Below is a small trained network, with its code and all its weights. Each question gives an input and a class and asks what happens when units are switched off, that is, made to give their printed mean instead of their output.

import numpy as np


def w(rows, s, z=0):
    codes = np.array(rows[::2]) - 128.0
    scale = np.full(codes.shape[1], s)
    scale[-1] = z or s
    return codes * scale


def norm(h):
    return h / np.sqrt((h * h).mean(-1, keepdims=True) + 1e-5)


def f(y):
    return np.maximum(y, 0)


def log_softmax(a):
    a = a - a.max(-1, keepdims=True)
    return a - np.log(np.exp(a).sum(-1, keepdims=True))


def net(x, mask):
    res = np.array(x, float).reshape(1, 3) / 4 @ E
    u = 0
    for l in range(3):
        y = f(norm(res) @ A[l][:, :-1].T + A[l][:, -1])
        res = res + np.where(mask[u : u + 5], y, B[l][:, -1]) @ B[l][:, :-1]
        u += 5
    return log_softmax(norm(res)[-1] @ U[:, :-1].T + U[:, -1])


A, B = {}, {}
E = w([
[178,55,121,254,155,132,175,146],'x0',
[61,60,253,118,115,84,18,75],'x1',
[27,181,79,157,182,42,155,94],'x2',
],0.0081)
A[0] = w([
[109,166,77,137,140,121,155,129,113],'L0N0',
[151,162,76,116,131,137,162,136,95],'L0N1',
[120,103,126,252,137,114,140,119,23],'L0N2',
[233,116,113,143,117,152,153,136,250],'L0N3',
[151,136,92,177,141,123,164,129,120],'L0N4',
],0.034,0.0024)
B[0] = w([
[144,147,116,133,105,140,180,147,201],'L0N0',
[83,173,129,99,83,67,152,96,207],'L0N1',
[88,48,153,161,155,187,175,251,235],'L0N2',
[104,72,113,185,194,173,172,223,251],'L0N3',
[152,42,158,148,168,180,76,176,198],'L0N4',
],0.02,0.021)
A[1] = w([
[252,154,69,147,115,143,128,85,34],'L1N0',
[236,48,129,180,145,206,125,162,231],'L1N1',
[239,109,86,87,164,241,70,183,9],'L1N2',
[217,115,113,146,121,147,100,135,25],'L1N3',
[173,52,229,80,91,174,23,124,39],'L1N4',
],0.018,0.0013)
B[1] = w([
[88,138,145,43,129,101,63,181,128],'L1N0',
[176,108,144,84,122,182,142,248,249],'L1N1',
[128,78,146,155,94,146,197,162,188],'L1N2',
[175,70,126,220,68,115,160,102,130],'L1N3',
[206,82,143,93,89,144,29,68,188],'L1N4',
],0.015,0.02)
A[2] = w([
[195,99,44,251,120,140,134,12,181],'L2N0',
[77,120,57,191,231,102,80,103,124],'L2N1',
[138,68,132,156,147,166,136,183,253],'L2N2',
[91,46,210,151,132,67,52,104,9],'L2N3',
[203,177,134,32,124,175,53,135,29],'L2N4',
],0.015,0.0018)
B[2] = w([
[79,164,216,75,123,110,52,148,138],'L2N0',
[137,129,93,162,149,126,179,138,131],'L2N1',
[175,78,140,146,122,142,107,165,255],'L2N2',
[152,148,113,143,198,152,88,113,163],'L2N3',
[119,83,147,136,5,97,161,100,168],'L2N4',
],0.014,0.018)
U = w([
[82,192,89,144,213,96,97,65,2],'0',
[155,122,153,84,74,103,20,32,125],'1',
[71,255,89,72,57,49,216,98,96],'2',
[113,71,140,148,138,173,177,251,190],'3',
],0.0097,0.0048)

Each question gives the input, the list of numbers given to net, and the class t.
The units are the neurons (one row each of A and B). Each row of codes is followed by its name. A weight is (code - 128) times the scale printed after its matrix; where a second scale follows, it is the last column's (A, B and U).
mask holds one flag per neuron, layer by layer. A switched-off neuron (its flag False) gives its mean, the last column of its row in B, instead of its output. The means were averaged over made-up inputs and are rounded, as every weight is.
A unit's drop is (log p(t) with every unit on - log p(t) with that unit switched off) / (log p(t) with every unit on - log p(t) with every unit switched off).
The circuit of an input: a set's keep is (log p(t) with only the set's units on - log p(t) with every unit switched off) / (log p(t) with every unit on - log p(t) with every unit switched off). Starting from the 12 units with the biggest drops (on a tie, the unit counted first), units are removed one at a time, each time the one whose removal leaves the highest keep (on an exact tie, the one counted first), for as long as the keep stays at least 0.8.
units of the circuit, in order: the units of the circuit, biggest drop first
k most important neurons: the k neurons with the biggest drops, biggest first
top k neurons in layer l: the k neurons of layer l with the biggest drops, biggest first
drop of u: that unit's drop, to one decimal
input [-4,-5,0], class 2: units of the circuit, in order : [L0N1 L0N2 L1N1]
input [-4,-6,3], class 2: units of the circuit, in order : [L0N1 L0N2 L0N3]
input [-3,6,-8], class 1: 3 most important neurons : [L0N3 L0N2 L1N4]
input [-1,-2,1], class 2: 4 most important neurons : [L0N1 L0N2 L0N3 L1N1]
input [1,6,0], class 1: 4 most important neurons : [L0N3 L0N0 L0N2 L1N4]
input [-3,7,5], class 1: 2 most important neurons : [L0N3 L0N2]
input [-1,4,1], class 1: top 4 neurons in layer 0 : [L0N3 L0N2 L0N0 L0N1]
input [-4,2,6], class 2: top neuron in layer 2 : [L2N2]
input [-2,4,5], class 0: top 4 neurons in layer 0 : [L0N2 L0N3 L0N4 L0N0]
input [-2,6,3], class 1: top 2 neurons in layer 0 : [L0N3 L0N2]
input [-6,4,-5], class 1: drop of L0N2 : 0.5
input [-5,-4,7], class 2: drop of L0N2 : 0.1
input [-4,8,-3], class 1: drop of L0N2 : 0.3
